Rows and whether each has a hidden trait (one of two labels; each part has its own):
In the rows, zero is written as 128.
[104 174 149 143 145 134 141 126 126 130  95 111 132 132 149 136 157 104
 123 125 151  70 135 135 123 148 125 187 115 144 113 128]  <47>
[120  93 157 147 120 158  82 116 136 112 141 121 114 164 111 167 108 169
 189 144 110 160 136 176 102 120  73 122 121 150 142 146]  <47>
[118 119 136 136 150 186 116 106 103 117 111 179 156 119 131 141 161 131
 128 121 115 112 106 119 146 126 105 109 137 139 120 107]  <47>
[142 103 106 164  89 136  97 126 125 139 146 123  70 129 136 117 102  87
 138 194 180 187 120 128 131 151 145 110 129 120 137 109]  <51>
[  1  41 169 159  48 102 143 110 158 142 115 139  20 207 117  47  64  17
 169 124 212 255 118 112 132 162 150 133 135 209 152 176]  <51>
[187 124 129 134 155 125 115 108 116 125 105 135  81 115 125  55  91 139
  77 107 102  91 136 104 142 140 149 103  81 101 104 113]  <47>
[ 93 108 130 118 149 122  84 175 161 130 141 134 110 139 152 107 131 114
  96 127 148 118 130  94  97 144 145 105 113 122 112 148]  <47>
[ 51 112 141 147  99 144 125 117 102 135 143 104 118 118 131  85 104 114
  73  85 128 104 143 114 134 122 150 153 152  91 103 146]  <51>
[ 72 166 110 108 122 123 135 128  99 130 101 147  93 115 116 131 122 116
 108  66  83 112 136 105 113 148 129 122 115 126 113 127]  <47>
[109 134 140 204 131 138 137 111 130 145  97 184 122 135 123 126  88 107
 158 117 142 193  99 120 153 152 126 137 145 174 109 124]  <51>
[163  88 128  95 160 174 115 145  99 113  61 154 181  91 148 141 181 104
 131 149 190 132 127  81 128 112  99 105 146 110 145  97]  <47>
[182 127 133 113 180 105 154 130 145 146 151 124 122 115 129 137 156 125
 141 140 107 196 175 122 105 119 120 102 104 149 161 159]  <47>
[ 86 164 130 173 133  54 146 109 104 147 169 137  53 150 137  75  85 158
 157 150 148 200 104 158 136 138 124  96  88 183 160 124]  <51>

New part:
[137 157 102 144 125  81 139 131 128 182 106 131 113 124  71  85 112 126
 125 130 113 131 121 109 156 137  96 128 122 115 175  94 129 116 129 145
 209 127 107 140 119 139 118  85 121 131]  K
[139 163 127 170 120 116 144 120 113  98 117 122 128 131  93 100 130 137
 126 119 141 124 113 130 151 121  95 125 114  74 166 122 122  94 120 143
 145 125 133 144 120 149 128  72 107 137]  F
[ 90 118 126 109 133 121 118 129 146 134 112 120  75 153 145 154 103 113
 132 128 159 135 138 127 137 125 138 131 138 135  82 144 132 117 139  68
 146 128 146 106 137 101 136 165 137 142]  F
[150 133 114 141 130 105 148 163  87  41 105 128 131 153 139 144 136 140
 129 140 207 127 123 135 146 104 102 143 116  95 143 116 137  97  92 143
 135 121 133  90 141 137 148 152 116 115]  F
[133 132 126 153 121  99 114 112 126 110 134 128  84 170  68 148 110 136
 118 106  80 135 150 126 178 144 151 119 137 164 134 105 121 128  83 117
 168 126 136 116 141 116 118  82 107 134]  K
[134 181 158 172 136 131 166 130  38  10 129 111  76 157 172 129 139 134
 128 120 144 138 151 152 147 110 139 140 123  53 128 135 128  94 112 112
 144 133 159 108 138 134 158 105 109 144]  F
[161 130 149 122 116 176 148  64   1 124 167 132  86 100 100 171 153 123
 115 112  99 124 131 153   1 150 171 135 128 159 111 129 114 179 181 118
 117 136 140  95 124  97 129  45 126 181]  K
[150 134 115 190 126 107 160  70 157  60 109 128 115 137  88 106 138 117
 130 105  99 120 166 103 154 116 124 135 117 169 147 113 136 102 101 117
 155 118 104 161 112 165 121 150  84 151]  K
[108 161 113 173 123  88 124  92 161 141  98 122 139 139 135 131 100 125
 127 114 163 130 121 132 145 107 117 134 124 132 152 129 134  96 108 114
 125 129 121 125 132 126 135  60  95 142]  F
[125 148 147 156 135 162 157  94 118  68 136 118 124 117 154 101 149 118
 134 116  79 126 147 131 123 122 140 132 124  93 124 149 130 118 145 121
 108 133 132 167 114 159 127 136 118 140]  K
[115 165 120 167 139  96 103 116 137 236 119 117 116 140 131 147 116 113
 123 129 151 143 107 141 165 139 140 116 139  85 150 129 138 134 154  99
 117 136 117 124 140 120 115 126 111 118]  F
